Below are the code and all the weights of a small trained network. Each question names an input and a target symbol and asks about switching units off, where a switched-off unit gives its printed mean instead of its output.

import numpy as np


def w(rows, s, z=0):
    codes = np.array(rows[::2]) - 128.0
    scale = np.full(codes.shape[1], s)
    scale[-1] = z or s
    return codes * scale


def f(y):
    return np.maximum(y, 0)


def softmax(a):
    e = np.exp(a - a.max(-1, keepdims=True))
    return e / e.sum(-1, keepdims=True)


def log_softmax(a):
    a = a - a.max(-1, keepdims=True)
    return a - np.log(np.exp(a).sum(-1, keepdims=True))


def net(x, mask):
    ids = ['δηθλξω'.index(c) for c in x.split()]
    T = len(ids)
    res = E[ids] + P[:T]
    u = 0
    for l in range(2):
        r = res
        for j in range(3):
            rows = slice(2 * j, 2 * j + 2)
            q, k, v = (r @ M[l][rows].T for M in (Q, K, V))
            z = softmax(np.where(np.tri(T) > 0, q @ k.T / 2**0.5, -1e9)) @ v
            o = O[l][rows]
            res = res + np.where(mask[u + j], z, o[:, -1]) @ o[:, :-1]
        u += 3
        y = f(res @ A[l][:, :-1].T + A[l][:, -1])
        res = res + np.where(mask[u : u + 8], y, B[l][:, -1]) @ B[l][:, :-1]
        u += 8
    return log_softmax(res[-1] @ U[:, :-1].T + U[:, -1])


Q, K, V, O, A, B = {}, {}, {}, {}, {}, {}
E = w([
[140,155,183,157,148,164,137,251],'δ',
[160,137,207,113,180,45,144,103],'η',
[135,148,2,147,165,168,136,114],'θ',
[121,159,120,143,209,84,111,31],'λ',
[115,145,193,195,129,156,97,87],'ξ',
[135,133,118,133,26,41,169,101],'ω',
],0.0091)
P = w([
[1,37,164,19,96,143,28,131],'0',
[137,133,64,39,161,66,116,154],'1',
[124,138,92,142,154,80,127,133],'2',
[129,159,100,169,152,96,140,131],'3',
[143,172,123,189,155,103,154,135],'4',
[163,188,138,192,159,122,164,135],'5',
[174,202,154,206,153,130,179,118],'6',
[190,212,166,197,142,150,202,104],'7',
[205,201,165,217,135,169,205,108],'8',
],0.004)
Q[0] = w([
[86,91,115,143,111,142,105,110],'0.h0',
[187,175,125,133,143,124,173,144],'0.h0',
[245,255,144,221,157,80,200,77],'0.h1',
[184,143,165,184,131,136,164,164],'0.h1',
[155,184,110,204,129,135,146,121],'0.h2',
[172,157,133,178,127,122,154,136],'0.h2',
],0.0073)
K[0] = w([
[130,130,102,118,135,92,139,104],'0.h0',
[133,137,172,140,130,146,126,157],'0.h0',
[179,184,155,254,120,181,147,110],'0.h1',
[187,204,90,198,159,130,167,48],'0.h1',
[149,133,134,130,82,86,166,124],'0.h2',
[140,145,111,136,109,113,142,111],'0.h2',
],0.0088)
V[0] = w([
[75,35,121,35,93,125,68,78],'0.h0',
[143,87,163,114,111,205,112,231],'0.h0',
[178,157,2,103,192,85,186,79],'0.h1',
[185,212,129,208,138,130,192,133],'0.h1',
[70,23,149,13,93,129,75,124],'0.h2',
[152,189,184,173,44,37,225,150],'0.h2',
],0.0063)
O[0] = w([
[21,104,142,97,119,110,27,157,69],'0.h0',
[146,102,89,3,166,103,153,146,7],'0.h0',
[225,221,192,186,73,111,40,190,254],'0.h1',
[203,156,157,181,136,156,226,83,225],'0.h1',
[17,119,102,69,135,106,37,174,41],'0.h2',
[110,223,68,191,169,171,234,109,172],'0.h2',
],0.0051,0.0016)
A[0] = w([
[184,164,248,157,195,91,109,108,227],'0.n0',
[126,133,61,112,223,99,173,31,132],'0.n1',
[193,107,171,67,181,21,148,73,157],'0.n2',
[154,140,95,133,54,88,230,77,237],'0.n3',
[131,160,112,188,152,180,123,98,254],'0.n4',
[138,132,127,109,2,15,187,118,222],'0.n5',
[80,119,54,103,188,101,144,69,167],'0.n6',
[151,177,77,171,151,191,167,171,246],'0.n7',
],0.0055,0.0034)
B[0] = w([
[140,151,221,169,157,133,132,127,247],'0.n0',
[96,113,150,144,169,218,148,97,179],'0.n1',
[134,114,253,115,132,153,147,132,167],'0.n2',
[163,93,114,143,87,128,149,66,237],'0.n3',
[135,151,92,196,156,147,141,113,246],'0.n4',
[150,69,150,117,61,103,136,97,183],'0.n5',
[51,86,127,147,155,195,153,100,163],'0.n6',
[150,149,58,172,145,153,161,162,255],'0.n7',
],0.0068,0.0063)
Q[1] = w([
[155,90,125,187,113,124,197,30],'1.h0',
[28,133,189,85,149,58,39,123],'1.h0',
[254,159,128,208,43,131,184,77],'1.h1',
[160,167,209,163,208,136,130,134],'1.h1',
[129,236,75,196,158,181,149,144],'1.h2',
[65,68,84,32,115,76,21,194],'1.h2',
],0.0052)
K[1] = w([
[185,170,128,145,145,170,198,140],'1.h0',
[71,102,98,76,141,123,72,150],'1.h0',
[193,165,140,175,139,143,186,108],'1.h1',
[169,117,106,143,87,137,156,98],'1.h1',
[183,122,159,128,119,137,253,107],'1.h2',
[89,113,124,93,131,105,95,136],'1.h2',
],0.0078)
V[1] = w([
[160,143,158,112,130,111,171,254],'1.h0',
[151,119,55,122,73,136,131,194],'1.h0',
[121,120,233,132,67,78,99,126],'1.h1',
[125,90,47,123,34,115,120,101],'1.h1',
[120,174,111,160,160,179,98,214],'1.h2',
[118,166,111,159,189,189,97,107],'1.h2',
],0.007)
O[1] = w([
[128,128,97,2,187,117,142,34,68],'1.h0',
[131,134,176,66,138,170,109,87,40],'1.h0',
[74,123,88,159,132,144,227,135,74],'1.h1',
[132,166,187,148,86,195,122,143,51],'1.h1',
[120,32,153,86,132,153,122,87,165],'1.h2',
[135,49,138,147,114,106,97,157,254],'1.h2',
],0.0087,0.0043)
A[1] = w([
[173,90,158,156,107,66,62,192,164],'1.n0',
[113,9,136,121,171,130,150,59,168],'1.n1',
[123,74,2,140,73,123,197,130,140],'1.n2',
[117,53,110,74,179,166,167,12,191],'1.n3',
[179,163,89,74,151,122,105,116,250],'1.n4',
[135,75,98,154,176,49,113,187,190],'1.n5',
[144,63,208,112,68,115,141,103,185],'1.n6',
[140,79,207,122,92,133,162,157,198],'1.n7',
],0.0057,0.0022)
B[1] = w([
[211,90,150,173,46,88,88,175,234],'1.n0',
[126,55,106,124,82,169,175,105,229],'1.n1',
[41,83,100,142,253,109,129,196,226],'1.n2',
[148,70,82,121,34,170,218,87,192],'1.n3',
[228,209,94,118,10,39,127,103,168],'1.n4',
[171,101,64,171,68,83,178,147,253],'1.n5',
[79,57,186,119,228,164,63,171,203],'1.n6',
[108,81,188,159,163,180,80,197,214],'1.n7',
],0.0061,0.0041)
U = w([
[101,92,102,90,110,158,149,29,8],'δ',
[84,171,57,113,217,19,133,113,17],'η',
[187,119,208,105,99,129,34,118,72],'θ',
[192,151,86,143,29,54,148,140,182],'λ',
[62,64,148,148,197,204,135,192,239],'ξ',
[93,253,151,133,127,210,158,138,105],'ω',
],0.0068,0.0018)

Each question gives the input, a string of symbols that net reads in full, and the target symbol t.
The units are the heads (2 rows each of Q, K, V and O) and the neurons (one row each of A and B). Each row of codes is followed by its name. A weight is (code - 128) times the scale printed after its matrix; where a second scale follows, it is the last column's (O, A, B and U).
mask holds one flag per unit, layer by layer, with each layer's heads first. A switched-off unit (its flag False) gives its mean, the last column of its rows in O or B, instead of its output. The means were averaged over made-up inputs and are rounded, as every weight is.
A unit's drop is (log p(t) with every unit on - log p(t) with that unit switched off) / (log p(t) with every unit on - log p(t) with every unit switched off).
The circuit of an input: a set's keep is (log p(t) with only the set's units on - log p(t) with every unit switched off) / (log p(t) with every unit on - log p(t) with every unit switched off). Starting from the 12 units with the biggest drops (on a tie, the unit counted first), units are removed one at a time, each time the one whose removal leaves the highest keep (on an exact tie, the one counted first), for as long as the keep stays at least 0.8.
circuit, biggest first: the units of the circuit, biggest drop first
top k neurons: the k neurons with the biggest drops, biggest first
k most important neurons of layer l: the k neurons of layer l with the biggest drops, biggest first
which heads matter: for each layer, one digit per head in row order, 1 if its drop is at least 0.15 and else 0, layers parted by /
input η λ ω λ θ θ ω ξ, target ω: circuit, biggest first => [0.n3 0.n5 1.h1 1.h2]
input ξ θ ξ θ δ, target θ: which heads matter => 000 / 011
input ω ω λ, target ω: circuit, biggest first => [1.h1 0.n5 1.h2]
input θ η θ θ θ θ λ λ, target λ: which heads matter => 111 / 110
input ξ θ ω, target ξ: circuit, biggest first => [1.n6 0.n5 1.n2]
input θ λ θ θ δ λ η δ, target η: top 2 neurons => [0.n2 0.n0]
input ξ η θ λ δ θ λ η θ, target η: which heads matter => 000 / 100
input λ θ λ, target θ: which heads matter => 010 / 000
input λ δ ω, target δ: most important neuron of layer 1 => [1.n3]
input λ θ ω θ, target ω: which heads matter => 000 / 111
input θ θ λ θ δ η, target δ: which heads matter => 111 / 110
input λ θ δ θ η η ξ, target η: 2 most important neurons of layer 0 => [0.n2 0.n0]
input δ ω δ λ θ ω θ θ, target θ: which heads matter => 011 / 111
input ω ω ω ω δ θ θ δ λ, target δ: top 3 neurons => [0.n7 1.n3 1.n1]
input δ θ δ η λ δ, target λ: top neuron => [1.n5]
input λ λ η ω, target η: which heads matter => 000 / 011
input η δ ξ, target δ: which heads matter => 000 / 100
input θ λ δ η ξ, target η: which heads matter => 000 / 110
input θ ω η, target ω: which heads matter => 001 / 011
input θ θ δ θ θ θ ξ ω, target ξ: top 3 neurons => [1.n6 0.n5 1.n2]
input λ θ ξ θ ω, target θ: 3 most important neurons of layer 0 => [0.n5 0.n7 0.n4]
input θ ω λ θ λ η η, target η: most important neuron of layer 0 => [0.n0]
